In the rows, 128 means zero.
Both labels of each row
[154 139 139 122 117 118 125  63 112 102 122 106 130 159 161 136 124 126
 196  99  97 132 129 121 128 144 138  82 157 127 147 107 138 130 117 138
 126 109 131 140 141 145] : Z + TH
[ 98 216 124 123 129 100 156  51 141 136 105  87 115  35 130   6 114 111
 208 186 118 143  76  97 117 117 144  29 131 129 123 114  78 144 100 125
 118 135  66 151 132 149] : Z + MF
[139 164 104 134 117 119 121  31 123  87  87  99 116  65 124 105  93 116
 154  84 118 127  14 141 194 167 167 156 187 145 128  98 127 172  84 123
 128  92  92 137 143 191] : Z + MF
[124 110 181 100 137  99 101  77 115 149  96 112 137  55 157  83 133 142
 165 167 101 113 106 107 177 161 143  71 139 130 135  95 149 125 151 127
 125 108  84 158 149 108] : J + MF
[110 148 125 132 125 109 134  75 115 106 116 117 156 103 125  79 118 133
 145 127 125 130  69 108 128 158 122  56 151 121 117 122 114 152  78 129
 119 115  94 141 142 108] : Z + MF
[134 151 123 134 118  97 129  38 104 121 118 129 153 121 148 101 120 106
 182 109 105 128  95  78 171 164 166  98 169 117 136 121 134 149 122 128
 106 139 111 135 143 136] : Z + TH
[150 130 165 124 137 109 114  68 129 127 107 139 134  83 154  88 119 121
 132 103 104 137  93 104 153 118 127 230 151 129 141 119 119 145 149 126
 136 133 124 155 132 190] : Z + TG
[146 164 147 144 109 120 135   4 128 136 145 158 132 151 129 116 120  96
 197 120  95 130  77 120 140 167 157 131 165 122 146 112 108 147  83 118
 120  96 118 150 142 122] : Z + TH
[175 114 152 129 134 122 160  70 122  91 122 129 128 112 153 104 167 120
 195  89 122 118  88 112 164 129 145 115 136 125 145 112 130 124 143 135
 123 129 107 131 142 138] : J + TH
[105 177 141 141 107 111 118  70 129 146 118 100 113 149 129  54 136 135
 148 141 153 156  87 111  74 160 126  25 103 126 161 120 101 123  42 139
 108 118 105 116 135 128] : Z + MF
[112 104  81 131 145 116 132  74 130  90 118 104 111  80 126  59 116 144
 175 131 154 115 152  94 128 117 120  49 136 141 114 106 120 155 111 127
 104 103 104 156 145 161] : Z + MF
[125 183 129 118 141 119 137  73 116 128 109 140 119 120 149 106 129 141
 156 141 140 129 119 120 116 140 117  39 135 118 134 111 128 121  85 134
 113 118 115 148 142 121] : J + MF
[128 141 170 132  96 115 122  78 114 165 150 183 137 133 134 135 153 127
 144 136  93 130 108 121  91  97 118 139 120 127 138 121  91 153  70 118
 119 119 111 132 168  71] : J + TG

Two labels a row
[104 138 125 171 128 139 145  87 155 141 146 129 130 124 135  89 126 124
 117 128 166 176 100 141 246 149 137 129  99 115 127 137  87 157 142 125
 121 130 118 138 140 139] : F + QT
[145 234 126 107 132 122 137 179 127 130 134 116 116 126 116 161 131 127
 149 138  84  85 151 109 177 122 124 138 123 105 135 156 140 115 128 139
 126 133 142 155 129 110] : K + PZ
[104 104 102 126 114 127 116  99 134 126 132 137 133 122 132 109 119 149
 100 117 117 158 137 140  78 115 137 133 135 149 134 141 160 155 135 128
 130 125 126 115 132 137] : E + QT
[129 246 126  98 114 110 140 132 135 124 125 119 117 135 105 150 124 137
 152 129 218  21  69 140 175 143 120 147 126 111 115  88 101 119 153 128
 143 133 123 122 143 105] : F + PZ
[137 182 106 119 115 125 120 137 123 123 132 128 128 124 140 131 120 129
 107 133  95 130 151 132  59 121 136 126 128 126 138 138 151 151 123 128
 139 119 134 115 122 139] : E + PZ
[134 157  66  82 127 115 135 140 126 113 108 120 124 125 135 163 131 138
 124 119 145  17 114 145  10 119 121 142 134 135 122 122 151 154 126 132
 141 121 142 110 133 119] : E + PZ
[143 125 101  91 124 116 120 150 112 124 111 123 126 129 138 170 129 137
 118 122 130  70 144 128  10 111 130 128 132 147 135 123 172 131 114 133
 136 112 134 105 125 124] : E + PZ
[130  82 123 132 127 131 128  98 138 139 116 128 136 129 108 110 131 114
 127 124 162 129  99 148 136 139 125 139 135 130 122 114 108 132 138 132
 113 132 125 131 131 134] : F + QT
[109 194 137  78 114 122 126 130 120 132 133 106 121 134  89 135 119 152
 124 133 110  96  95 104 125 116 123 128 135 125 126  99 121  96 135 125
 130 129 134 133 148 108] : E + PZ
[139  80 117  94 134 110 146 150 124 120 107 113 129 130 111 153 137 138
 153 119 142  41 100 125 111 126 124 131 137 122 133 108 114  82 130 124
 123 133 134 120 122 100] : F + PZ
[123 207 137 124 129 135 127 129 132 136 144 128 118 119 119 119 118 131
 122 143  94 160 137 121 152 124 135 137 134 120 131 141 135 128 126 130
 127 124 125 142 124 136] : E + PZ
[105 190 109  92 141  67 137 173 139 108 109 115 120 123 145 163 136 141
 132 126 107  31 125 112 188 122 133 126 142 110 126 139 108  90 135 124
 131 130 143 129 168  93] : F + PZ
[103  89 118 124 128 139 124 108 127 130 137 130 134 120 111 120 122 135
 117 133  96 170 117 129 109 122 128  66 130 131 143 134 130 113 131 142
 126 129 129 145 129 122] : E + QT

Both labels of each row
[135  91 171 123 116 165 142  60 105  86 143 150 136 101 117 133 135 124
  94 123 128 146 132 161 108 149 144  76 152 108 123 131 149 105 117 114
 117 136  74 124 127 123] : RM + HD
[137 169 128 134  92 130 125  25  73 115 126 125 143  85 117 147 133 106
 126 119 133 130 136 208 105 180 140 111 129 100 113 135 132  97 107 117
 134 185  59  99 107 174] : TD + HD
[133 136 126 125 106 138 115  72  85 105 123 129 125 103 123 127 130 117
 133 121 116 172 151 154 126 173 132 138 122 104 110 124 142  89 114 130
 128 164  84 118 138 132] : TD + HD
[116  74 133 105 113 134 136 132 150 111 125 120 156 126 104  98 150 140
  78 187 109  93 104 158  80  84 117 108 141 141 116 124 155 195 128 124
 142 126 163 142 143 124] : RM + QP
[124 110 139 121 112 116 160 118 147  90 104 123 146 132 121 119 146 141
  96 125  71 101 116 130  68 102 124  86 153 136 129 118 155 171 135 120
 144 154 206 131 140 135] : RM + QP
[139 153 124 120 114 141 115 101  71 152 122 143 159  89 157 134 142 141
 143 138  96 125 128 186 151 168 126 123 141 111 110 138 159 126 107 132
 146 165 123 131 150 134] : NC + HD
[138 138 126 125  77 144 116  73  81 119 121 148 156  99 120 125 145 103
 135 119 110 118 128 171 152 131 145 138 139 113 114 123 133 194 107 129
 128 157  92 127 133 140] : TD + HD
[126 110 127 137 136 138 120 150 132 123  91 128 154 144 106 125  42 158
  83 131 145 111 125 163 122  90 105 113 151 134 126 120 176 172 127  92
 140 120 162 155 131 140] : RM + QP
[138 181 134 123 103 137  90  88  75 149 111 146 147  95 122 133 134 131
 142 152 155 127 126 179 132 152 121 130 128 107  97 112 155 152 113  72
 128 175 113 130 148 133] : NC + HD
[136 173 110 115 115 130 118  92 125 148 123 139 113 102 140 135 122  89
 153 118 144 133 124 116 138 152 150 143  92 123 134 119 119 104 114 157
 128 155  70 113 122 110] : SC + HD
[124  83 140 127 135 143 142  78 105 112 123 131 150  68 115  68 135 133
  98 146 158 125 127 150 131 104 136 124 127 130 109 126 133 146 120 134
 156 129 100 126 124 115] : RM + HD
[133 131 105  97 122 129 162 122 166 117  93 116 123 129 126 131 135 127
 136 122  53 115 122 124  86 113 118 103 119 186 110 126 145 108 124 137
 146 120 123 137 134 120] : SC + QP
[119 169 137 105  95 119 148 154 116 104 101 121 128 121 123 117 139 132
 114 124  25  95 116 155  76 157 104  98 152 122 115 125 154 163 126 131
 145 147 167 130 140 157] : RM + QP
[131 132 133 113  98 109 166  79  92 103 120 122 119 117  71  98 145  95
 117 121  25  87 119 168  87 119 114  76 144 141  95 121 151 139 124 129
 145 176 119 135 146 155] : TD + QP
[133 186 130 134 103 142 114  60 117 107 127 126 134 108 143 123 142 157
 147 128 184 124 132 156 100 161 118 123 118 102 134 137 135 112  98 134
 138 132  91 127 156 162] : NC + HD
[135 112 134 135 131 139 137  92 157 121 118 109 136 121 115 129 131 126
  91 102 217 129 125 156 104 103 133 136 100 136 122 134 151 137 134 115
 139 122 120 132 120 131] : RM + QP
[141 162 126 123 127 113 104 142 107 141 131 116 143 117 117 129 141  97
 124 127  73 111 122 172 104 137 108  89 122 112 110 115 148 137 124 131
 120 160 132 106 122 122] : NC + QP
[130 160 138 125 108 132 130  86  81 116 125 127 123  62 111 123 137  86
 124 141 146 119 135 157 147 160 121 112 120 117 114 113 147 105 127 125
 134 181  97 117 129 200] : NC + HD
[139  61 123 111 127 134 111  69 137 116 155 155 144 114 117 156 121 105
 109 126 203 146 130 163  97 110 144 138 136 103 140 122 152 142 142 128
 122 136  66 125 117  88] : SC + HD
[122 194 124 142 104 118 137 136 115 132 106 138 110 115 121  83 128 136
 149 120  84  99 114 132 138 144 122 118 102 141 112 148 140 151 114 110
 128 133 169 138 137 149] : NC + QP
[141 122 149 121  82 143 109  93  83 117 156 146 158  94 117 151 143 115
  91 111 231 122 149 170 103 165 123 108 158  82 123 129 148 131 104 129
 104 170 114 118 121 183] : RM + HD
[118 155 132 121 110 127 144 154 124 136 111 114 111  96 122 112 125 101
 121 124  41 108 132 125 117 132 118 103 110 145 108 118 155 126 117 130
 128 153 170 113 142 128] : NC + QP
[137 163 121 123  70 150 127  44  62  89 144 154 146  84 109 133 140  83
 121 113 103 130 140 217 115 182 123 107 133  97 112 138 144 125  96 138
 133 201  65 106 139 164] : TD + HD
[134 114 130 130 123 120 177  70  87 136 126 131 168 117 108 139 149 144
  88 136  32 110 122 159 161  97 123  93 151 141 102 125 144 171 117 122
 148 144  76 138 118 131] : RM + QP
[144 115 139 125 102 139  98 117  69 105 127 128 152  81 139 130 137 114
  95 112 165 123 138 205 132 144 112  96 152  97 126 140 151 139 116 110
 129 156 139 124 115 141] : RM + HD
[136 135 120 125 134 138 106  89 102 140 122 119 147  97 129 164 145 105
 135 132 196 139 130 160 145 140 146 132 119 128 108 129 131 115 122 127
 132 183  89 126 118 122] : SC + HD
[138 185 136 125  95  99 110  90  76 127 134 134 136 105 129 137 141 112
 122 125 170 124 124 188 128 178 130 122 143 102 101 129 137 109 108 128
 113 177  90 123 129 146] : NC + HD
[131 168 124 117 107 125 145  84  96 129 123 114 130 103 113 125 135 104
 123 104 135 121 114 161 131 161 112  98 121 115 104 111 141 103 122 128
 118 176 123 140 135 158] : NC + HD
[152 149 146 141 115 135  89  82  76 106 117 130 152  94  97 159 129 142
 158 132 231 114 135 174 144 143 130 136 151 117  84 136 140 147  96 128
 128 194 139 124 126 155] : NC + HD
[118  98 124 118 142 135 159  84 130 117 122 127 146  96  93 163 129 115
  81  98 161 115 132 172 116  98 119 106 141 122 113 136 138 153 128 129
 139 123  73 157 105 117] : RM + QP
[112 144 135 103  89 145 160 125  97 107 110 118 116 107 116 102 135 139
 117 125  25 123 119 176  95 143 135 100 125 140 108 132 155 133 124 145
 140 188 171 123 160 134] : TD + QP
[134 154 108 111 105 135 123  78  79 109 103 135 138  89 114 117 117 116
 108 120 114 122 128 173 120 167 128 110 164 107 108 132 132 141 108 129
 120 130  91 133 136 148] : TD + HD
[126 139 128 135  80 141 128 100  82 101 135  96 127  98 120 104 133  96
 116 119  65 148 122 126 132 173 127 107 135 106 128 145 155 106 119 140
 115 146 121 120 195 152] : TD + HD
[150 191 138 122 122 121 126 115  95 108  93 120 115  77 116 150 150 112
 140 125 131  97 126 138 136 153 118 109 102 143  89 128 141  96 110 127
 136 197 154 130 137 156] : NC + QP
[139 172 143 135  81 141 104  85  30 117  97 123 134  94 101 112 169 122
 116 115 139 107 137 172 136 172 117  98 130 111 103 122 161  99 108 144
 120 198 133 128 137 155] : NC + HD
[138  97 128 186 106 144 126  99 111  85 133 130 150 114 120 124 147 128
  98 127  90 124 118 158  86 159 139 113 144  97 138 134 139 123 114 132
  80 125 104 127 135 110] : RM + HD

Two labels a row
[ 51 159 122 124 164 124 116  85 133 125 144 126 130 124  65 151 131 138
 146 159 201 139 122  80 118 136 129 179 153 130 137 120 107 153 107 154
 159 126 201 127 111 128] : R + P
[108 149 137 115 122 128 123 102 131 126 137  86 133 166  65 147 119 137
 141 146 179 125 124  28 116 136 128 205 173 123 130 113 102 155 126 131
 159 122 182 113 134 126] : S + P
[ 62 192 123 115 170 141 126 105 128 134 142 103 132 130 117 138 136 121
 119 147 198 148 122 133 123 125 114 169 166 130 131 126 111 154 121 152
 173 122 215 135 126 122] : L + P
[128 122 135 115 119 123 109  87 130 122 124  88 119 177  79 149 142 147
 155 131 192 142 125  64 113 129 121 234 163 121 118 112 124 144 129 123
 149 117 164 116 109 113] : C + P
[ 84 155 119 117 150 132 134  89 135 131 142 101 120 127  98 135 129 125
 124 155 173 131 116 109 121 133 122 147 158 131 125 120 107 123 127 142
 140 120 170 143 116 136] : R + P
